Below are the code and all the weights of a small trained network. Each question names an input and a class and asks about switching units off, where a switched-off unit gives its printed mean instead of its output.

import numpy as np


def w(rows, s, z=0):
    codes = np.array(rows[::2]) - 128.0
    scale = np.full(codes.shape[1], s)
    scale[-1] = z or s
    return codes * scale


def f(y):
    return np.maximum(y, 0)


def log_softmax(a):
    a = a - a.max(-1, keepdims=True)
    return a - np.log(np.exp(a).sum(-1, keepdims=True))


def net(x, mask):
    res = np.array(x, float).reshape(1, 8) / 4 @ E
    y = f(res @ A[0][:, :-1].T + A[0][:, -1])
    res = res + np.where(mask, y, B[0][:, -1]) @ B[0][:, :-1]
    return log_softmax(res[-1] @ U[:, :-1].T + U[:, -1])


A, B = {}, {}
E = w([
[74,143,91,14,34,123,96,82,197,81,179],'x0',
[156,118,198,133,180,191,96,7,158,136,150],'x1',
[139,105,107,141,118,149,117,136,121,117,145],'x2',
[103,168,155,127,137,110,103,130,118,124,132],'x3',
[31,42,175,178,97,72,193,82,68,43,92],'x4',
[133,126,127,131,127,128,111,133,123,117,132],'x5',
[128,138,141,127,127,115,124,127,132,128,123],'x6',
[145,116,129,121,120,132,116,134,123,118,123],'x7',
],0.014)
A[0] = w([
[154,116,175,133,164,180,91,5,136,136,139,163],'n0',
[129,108,84,84,112,109,142,121,145,154,92,140],'n1',
[127,156,62,136,79,57,165,224,99,126,130,251],'n2',
[67,89,141,148,79,120,145,82,99,85,103,91],'n3',
[74,114,132,99,102,139,154,108,159,50,139,83],'n4',
[102,169,93,56,105,145,99,138,175,155,160,162],'n5',
[109,84,200,172,169,111,167,121,49,102,112,144],'n6',
[150,150,122,86,123,148,117,190,172,164,127,179],'n7',
[126,131,119,82,79,96,143,80,122,65,152,96],'n8',
[177,153,133,160,181,155,138,169,105,161,122,195],'n9',
],0.014,0.011)
B[0] = w([
[160,106,216,149,199,248,187,149,204,133,235,214],'n0',
[85,102,49,103,145,127,105,149,117,142,165,160],'n1',
[51,160,39,64,100,55,130,155,117,100,61,252],'n2',
[135,166,192,197,170,115,114,224,94,138,49,203],'n3',
[153,231,137,87,172,132,90,168,161,224,90,188],'n4',
[155,104,86,128,74,166,56,72,102,107,195,217],'n5',
[93,78,123,212,97,176,233,137,75,86,79,207],'n6',
[189,142,77,56,131,94,100,67,104,153,149,205],'n7',
[196,170,138,144,161,139,32,132,81,193,139,188],'n8',
[119,207,190,104,235,91,117,229,45,197,10,202],'n9',
],0.011,0.03)
U = w([
[119,192,129,112,147,102,87,170,87,161,80,226],'0',
[187,170,196,128,177,162,129,187,140,193,139,238],'1',
[140,130,92,80,5,121,87,63,109,113,158,109],'2',
[163,113,139,91,121,181,101,31,186,115,213,46],'3',
[82,105,121,144,77,120,198,164,101,13,80,3],'4',
[129,47,169,204,119,183,196,113,97,77,135,51],'5',
],0.012,0.0027)

Each question gives the input, the list of numbers given to net, and the class t.
The units are the neurons (one row each of A and B). Each row of codes is followed by its name. A weight is (code - 128) times the scale printed after its matrix; where a second scale follows, it is the last column's (A, B and U).
mask holds one flag per neuron, in row order. A switched-off neuron (its flag False) gives its mean, the last column of its row in B, instead of its output. The means were averaged over made-up inputs and are rounded, as every weight is.
A unit's drop is (log p(t) with every unit on - log p(t) with that unit switched off) / (log p(t) with every unit on - log p(t) with every unit switched off).
The circuit of an input: a set's keep is (log p(t) with only the set's units on - log p(t) with every unit switched off) / (log p(t) with every unit on - log p(t) with every unit switched off). Starting from all 10 units, units are removed one at a time, each time the one whose removal leaves the highest keep (on an exact tie, the one counted first), for as long as the keep stays at least 0.8.
circuit, biggest first: the units of the circuit, biggest drop first
most important unit: the unit with the biggest drop
top k neurons: the k neurons with the biggest drops, biggest first
drop when u is switched off: that unit's drop, to one decimal
input [-1,-3,8,-1,1,3,-4,-3], class 4: circuit, biggest first -> [n4 n8]
input [-2,2,7,5,5,2,0,-3], class 5: most important unit -> n2
input [1,8,2,-1,-4,-1,5,8], class 3: circuit, biggest first -> [n3 n4]
input [-4,6,4,-5,1,-7,8,4], class 5: top 2 neurons -> [n6 n4]
input [2,-3,4,-3,0,-5,-1,6], class 2: top 2 neurons -> [n9 n3]
input [-7,1,5,-5,2,5,-1,3], class 5: top 2 neurons -> [n6 n2]
input [6,1,5,-3,1,-5,-1,3], class 1: top 2 neurons -> [n2 n4]
input [-8,0,7,-1,-5,-7,3,8], class 0: top 2 neurons -> [n0 n9]
input [6,-4,-6,-6,0,-8,4,3], class 2: top 2 neurons -> [n9 n5]
input [8,5,-8,5,0,-2,-6,-8], class 3: top 2 neurons -> [n5 n9]
input [-1,-3,-6,1,1,-3,-3,-8], class 4: top 2 neurons -> [n4 n8]
input [1,0,-4,4,-6,-4,2,-5], class 2: top 3 neurons -> [n5 n3 n0]
input [0,5,8,8,0,2,2,-1], class 1: top 2 neurons -> [n5 n6]
input [-2,8,-8,-4,8,1,0,-4], class 5: circuit, biggest first -> [n6]
input [7,3,-7,1,0,-3,6,-4], class 3: top 2 neurons -> [n9 n5]
input [1,1,6,7,1,3,1,8], class 1: drop when n5 is switched off -> 0.4
input [8,-1,6,0,-5,-7,7,-3], class 2: drop when n3 is switched off -> 0.0
input [4,2,-4,1,3,6,-8,-2], class 1: drop when n2 is switched off -> 0.1
